Below are the code and all the weights of a small trained network. Each question names an input and a class and asks about switching units off, where a switched-off unit gives its printed mean instead of its output.

import numpy as np


def w(rows, s, z=0):
    codes = np.array(rows[::2]) - 128.0
    scale = np.full(codes.shape[1], s)
    scale[-1] = z or s
    return codes * scale


def f(y):
    return y / 2 * (1 + np.tanh(0.7978845608 * (y + 0.044715 * y**3)))


def log_softmax(a):
    a = a - a.max(-1, keepdims=True)
    return a - np.log(np.exp(a).sum(-1, keepdims=True))


def net(x, mask):
    res = np.array(x, float).reshape(1, 7) / 4 @ E
    y = f(res @ A[0][:, :-1].T + A[0][:, -1])
    res = res + np.where(mask, y, B[0][:, -1]) @ B[0][:, :-1]
    return log_softmax(res[-1] @ U[:, :-1].T + U[:, -1])


A, B = {}, {}
E = w([
[124,63,135,156,4,66,47,169],'x0',
[125,100,233,46,159,45,112,126],'x1',
[121,97,51,145,123,66,130,140],'x2',
[205,102,100,72,120,159,49,188],'x3',
[131,242,148,137,122,61,174,135],'x4',
[220,109,96,50,73,91,152,2],'x5',
[68,67,92,178,131,118,206,110],'x6',
],0.006)
A[0] = w([
[84,131,92,221,73,136,164,88,194],'n1',
[176,177,169,57,207,196,147,89,170],'n2',
[63,142,144,204,144,160,132,183,162],'n3',
[147,229,154,115,136,65,123,145,155],'n4',
[184,220,159,72,114,92,109,126,177],'n5',
[155,81,50,172,128,158,51,202,149],'n6',
[29,66,193,125,179,91,133,134,189],'n7',
[121,123,78,143,130,123,213,54,189],'n8',
[220,71,70,97,16,106,34,164,214],'n9',
[56,213,136,198,143,103,187,149,253],'n10',
[65,122,114,232,134,178,120,191,196],'n11',
[169,155,153,57,186,176,150,95,162],'n12',
[200,92,105,94,59,125,60,142,193],'n13',
[165,82,136,91,52,71,87,135,159],'n14',
[148,89,170,78,83,66,99,125,168],'n15',
[124,121,77,170,54,132,174,54,180],'n16',
[67,110,114,208,148,186,106,198,197],'n17',
[202,107,177,48,104,179,58,116,189],'n18',
[107,106,167,74,255,113,168,113,218],'n19',
[125,97,48,137,177,137,228,77,197],'n20',
[52,133,173,173,164,144,133,168,172],'n21',
[188,224,165,61,161,133,129,106,170],'n22',
[120,132,89,149,98,118,189,67,183],'n23',
[65,213,167,172,163,111,138,172,195],'n24',
[119,97,66,199,159,191,78,203,182],'n25',
[152,89,203,48,73,30,95,116,197],'n26',
[162,188,131,66,198,128,179,97,174],'n27',
[244,89,123,59,86,176,25,140,232],'n28',
[92,52,217,72,118,54,87,131,183],'n29',
[166,106,143,55,197,168,164,95,176],'n30',
[93,129,88,211,36,120,164,69,189],'n31',
[31,111,174,197,151,150,138,172,181],'n32',
],0.0063,0.0043)
B[0] = w([
[123,50,92,212,92,127,153,99,176],'n1',
[208,226,190,99,217,200,151,59,192],'n2',
[59,105,152,187,151,163,150,185,171],'n3',
[166,223,193,168,109,64,164,186,162],'n4',
[204,224,204,133,83,99,135,170,181],'n5',
[110,151,34,127,137,169,46,201,199],'n6',
[28,66,182,109,185,94,119,84,179],'n7',
[177,76,60,152,125,85,208,53,178],'n8',
[203,110,67,64,22,123,21,253,254],'n9',
[97,139,153,236,153,95,220,164,201],'n10',
[53,71,110,223,159,188,131,196,196],'n11',
[196,187,161,87,182,177,155,72,176],'n12',
[190,130,103,56,48,142,51,191,211],'n13',
[130,85,152,54,47,84,72,192,187],'n14',
[106,94,189,49,80,77,90,151,179],'n15',
[190,52,78,187,53,96,168,63,175],'n16',
[43,81,106,192,176,215,105,193,196],'n17',
[163,141,171,50,98,183,57,103,210],'n18',
[96,145,141,92,243,104,167,55,193],'n19',
[143,57,18,133,180,108,211,43,186],'n20',
[34,103,226,184,203,163,146,163,168],'n21',
[219,251,214,132,139,128,151,132,187],'n22',
[171,87,88,164,101,89,191,73,166],'n23',
[83,177,231,204,167,103,186,207,180],'n24',
[78,132,35,168,172,214,56,193,200],'n25',
[103,103,236,46,76,53,93,140,213],'n26',
[206,206,121,122,191,126,189,99,182],'n27',
[189,159,107,35,79,199,9,149,254],'n28',
[45,62,233,57,126,70,50,94,196],'n29',
[163,140,122,53,189,161,151,45,177],'n30',
[136,29,89,236,44,100,170,84,181],'n31',
[30,63,173,176,164,161,142,153,182],'n32',
],0.0052,0.008)
U = w([
[143,54,38,208,45,85,176,64,248],'0',
[155,101,151,54,26,69,69,187,59],'1',
[19,89,157,231,191,192,154,189,90],'2',
[123,118,3,120,122,200,45,202,114],'3',
[169,221,176,181,150,56,182,168,154],'4',
[203,175,167,73,138,245,94,76,64],'5',
[44,80,199,70,181,64,105,73,192],'6',
[161,124,56,98,228,112,205,52,110],'7',
],0.0056,0.0011)

Each question gives the input, the list of numbers given to net, and the class t.
The units are the neurons (one row each of A and B). Each row of codes is followed by its name. A weight is (code - 128) times the scale printed after its matrix; where a second scale follows, it is the last column's (A, B and U).
mask holds one flag per neuron, in row order. A switched-off neuron (its flag False) gives its mean, the last column of its row in B, instead of its output. The means were averaged over made-up inputs and are rounded, as every weight is.
A unit's drop is (log p(t) with every unit on - log p(t) with that unit switched off) / (log p(t) with every unit on - log p(t) with every unit switched off).
The circuit of an input: a set's keep is (log p(t) with only the set's units on - log p(t) with every unit switched off) / (log p(t) with every unit on - log p(t) with every unit switched off). Starting from the 12 units with the biggest drops (on a tie, the unit counted first), units are removed one at a time, each time the one whose removal leaves the highest keep (on an exact tie, the one counted first), for as long as the keep stays at least 0.8.
units of the circuit, in order: the units of the circuit, biggest drop first
unit that matters most: the unit with the biggest drop
top k neurons: the k neurons with the biggest drops, biggest first
drop of u: that unit's drop, to one decimal
input [5,4,0,-6,2,2,5], class 0: unit that matters most : n31
input [1,7,-3,2,3,0,1], class 6: units of the circuit, in order : (n9; n29)
input [-3,6,0,-6,4,8,-2], class 7: units of the circuit, in order : (n8; n27)
input [5,8,1,-1,-2,-6,-3], class 6: units of the circuit, in order : (n7; n29)
input [4,0,-8,6,4,-8,-6], class 2: top 2 neurons : (n24; n21)
input [-8,-6,1,-5,-2,0,0], class 7: units of the circuit, in order : (n20; n8)
input [-2,6,2,0,5,4,-3], class 4: units of the circuit, in order : (n4; n22)
input [-8,-6,6,0,-6,8,-4], class 7: top 2 neurons : (n20; n8)
input [-8,5,5,-4,6,0,4], class 7: top 2 neurons : (n20; n19)
input [-7,3,3,5,-8,2,3], class 7: top 3 neurons : (n20; n19; n9)
input [-6,-8,5,-6,-5,8,-5], class 0: top 2 neurons : (n16; n31)
input [7,8,-5,1,5,0,7], class 6: drop of n29 : 0.4
input [-7,-5,7,4,3,0,-5], class 7: drop of n9 : 0.2
input [-8,-8,7,0,-7,8,-7], class 7: units of the circuit, in order : (n20)
input [-8,7,-8,-5,0,-1,-3], class 4: drop of n10 : 0.2
